Below are the code and all the weights of a small trained network. Each question names an input and a class and asks about switching units off, where a switched-off unit gives its printed mean instead of its output.

import numpy as np


def w(rows, s, z=0):
    codes = np.array(rows[::2]) - 128.0
    scale = np.full(codes.shape[1], s)
    scale[-1] = z or s
    return codes * scale


def f(y):
    return np.maximum(y, 0)


def log_softmax(a):
    a = a - a.max(-1, keepdims=True)
    return a - np.log(np.exp(a).sum(-1, keepdims=True))


def net(x, mask):
    res = np.array(x, float).reshape(1, 4) / 4 @ E
    y = f(res @ A[0][:, :-1].T + A[0][:, -1])
    res = res + np.where(mask, y, B[0][:, -1]) @ B[0][:, :-1]
    return log_softmax(res[-1] @ U[:, :-1].T + U[:, -1])


A, B = {}, {}
E = w([
[101,61,143,181],'x0',
[174,81,85,84],'x1',
[254,151,72,197],'x2',
[143,121,126,114],'x3',
],0.0088)
A[0] = w([
[86,104,112,76,108],'n1',
[98,106,130,36,115],'n2',
[150,191,116,69,254],'n3',
[110,2,155,209,198],'n4',
[192,108,110,147,65],'n5',
[199,186,97,164,61],'n6',
[70,151,194,141,204],'n7',
[104,66,5,71,95],'n8',
],0.013,0.0056)
B[0] = w([
[194,116,184,143,191],'n1',
[211,177,209,138,215],'n2',
[178,188,49,69,246],'n3',
[215,234,86,37,254],'n4',
[164,131,222,140,193],'n5',
[220,115,185,118,226],'n6',
[246,87,84,165,247],'n7',
[232,141,32,221,189],'n8',
],0.013,0.008)
U = w([
[166,139,91,221,255],'0',
[182,114,255,155,27],'1',
[132,191,130,72,182],'2',
[144,170,130,149,213],'3',
[110,73,76,73,148],'4',
[39,33,124,101,14],'5',
[60,131,126,216,43],'6',
],0.0084,0.0037)

Each question gives the input, the list of numbers given to net, and the class t.
The units are the neurons (one row each of A and B). Each row of codes is followed by its name. A weight is (code - 128) times the scale printed after its matrix; where a second scale follows, it is the last column's (A, B and U).
mask holds one flag per neuron, in row order. A switched-off neuron (its flag False) gives its mean, the last column of its row in B, instead of its output. The means were averaged over made-up inputs and are rounded, as every weight is.
A unit's drop is (log p(t) with every unit on - log p(t) with that unit switched off) / (log p(t) with every unit on - log p(t) with every unit switched off).
The circuit of an input: a set's keep is (log p(t) with only the set's units on - log p(t) with every unit switched off) / (log p(t) with every unit on - log p(t) with every unit switched off). Starting from all 8 units, units are removed one at a time, each time the one whose removal leaves the highest keep (on an exact tie, the one counted first), for as long as the keep stays at least 0.8.
units of the circuit, in order: the units of the circuit, biggest drop first
unit that matters most: the unit with the biggest drop
top k neurons: the k neurons with the biggest drops, biggest first
drop of u: that unit's drop, to one decimal
input [-7,1,-7,5], class 1: top 2 neurons	(n2 n1)
input [-4,-5,8,-4], class 1: units of the circuit, in order	(n6)
input [2,-4,7,7], class 1: units of the circuit, in order	(n6 n5)
input [7,0,-5,6], class 2: top 3 neurons	(n4 n6 n5)
input [-3,-5,-8,-4], class 1: units of the circuit, in order	(n2 n4)
input [2,8,-7,2], class 0: top 3 neurons	(n8 n6 n5)
input [-2,0,-7,-4], class 1: top 4 neurons	(n2 n1 n4 n8)
input [-2,4,-4,-3], class 0: units of the circuit, in order	(n8 n4)
input [-4,-7,-7,5], class 0: top 2 neurons	(n7 n6)
input [-5,-2,-6,0], class 1: top 4 neurons	(n2 n4 n1 n8)
input [-2,-8,-7,7], class 0: top 2 neurons	(n7 n6)
input [-1,1,-8,7], class 1: top 3 neurons	(n2 n1 n4)
input [-3,8,-7,6], class 0: top 4 neurons	(n8 n6 n5 n3)
input [7,3,-3,1], class 2: unit that matters most	n4
input [-7,-8,-6,-7], class 0: top 2 neurons	(n7 n4)
input [-7,7,-2,2], class 0: top 2 neurons	(n8 n4)
input [6,5,8,-6], class 1: top 3 neurons	(n5 n6 n3)
input [7,5,1,-4], class 2: top 2 neurons	(n4 n7)
input [-3,5,-8,3], class 1: top 3 neurons	(n2 n1 n4)
input [-7,2,-7,2], class 1: units of the circuit, in order	(n2)
input [1,-8,-7,0], class 0: drop of n2	-0.3
input [8,7,-2,-4], class 2: drop of n7	0.4
input [-2,-5,-5,-3], class 0: drop of n4	0.2
input [-7,-7,-7,-4], class 0: drop of n6	0.2
